x =
[[140 119 110 121 112]
 [128 138 151 126 142]
 [136 147 152 116 128]
 [119 136 132 132 136]
 [127 130 128 128 129]
 [122 135 127 131 137]
 [121 132 139 129 130]
 [144 129 119 118 122]
 [127 127 128 128 129]]
Counting starts at 0.
The entry in the top-right corner: 112
Report the entry directly below 135.
132
Report the entry at row 0, column 2.
110
Report the entry directly above 131.
128
The entry at row 1, column 0 -> 128
The entry just left of the largest entry is 147
The entry in the bottom-left corner -> 127
The entry directly below 137 -> 130
The entry directly below the largest entry: 132
Report the bottom entry of the column that holds the largest entry.
128
The entry at row 0, column 0 is 140
The entry at row 0, column 1 is 119
Report the entry just right of 116.
128

Read these off the grid that follows. Indices start at 0.
1) Which number is the entry at row 0, column 2?
2) Which number is the entry at row 2, column 0?
3) Which number is the entry in the bottom-right corner?
4) Which number is the entry in row 1 and column 0?
5) Which number is the entry at row 0, column 1?
6) Which number is the minimum?
7) Which number is the entry just left of the largest entry?
8) Which number is the entry directly above the largest entry?
[[120 131 115 139 128 115 113 132 133 124 113 123 131 129]
 [122 137 128 134 123 118 124 132 125 126 122 131 127 127]
 [122 132 134 138 126 106 116 132 128 126 119 129 134 127]
 [120 139 131 136 127 107 120 132 129 128 121 128 132 126]
 [120 137 127 132 124 140 127 133 126 127 125 133 129 124]
 [121 133 126 141 130 121 117 133 143 119 109 122 128 126]
 [121 134 130 141 125 130 117 134 130 123 119 130 131 129]
 [124 135 122 133 125 141 125 131 127 133 130 131 128 126]]
1) 115
2) 122
3) 126
4) 122
5) 131
6) 106
7) 133
8) 126
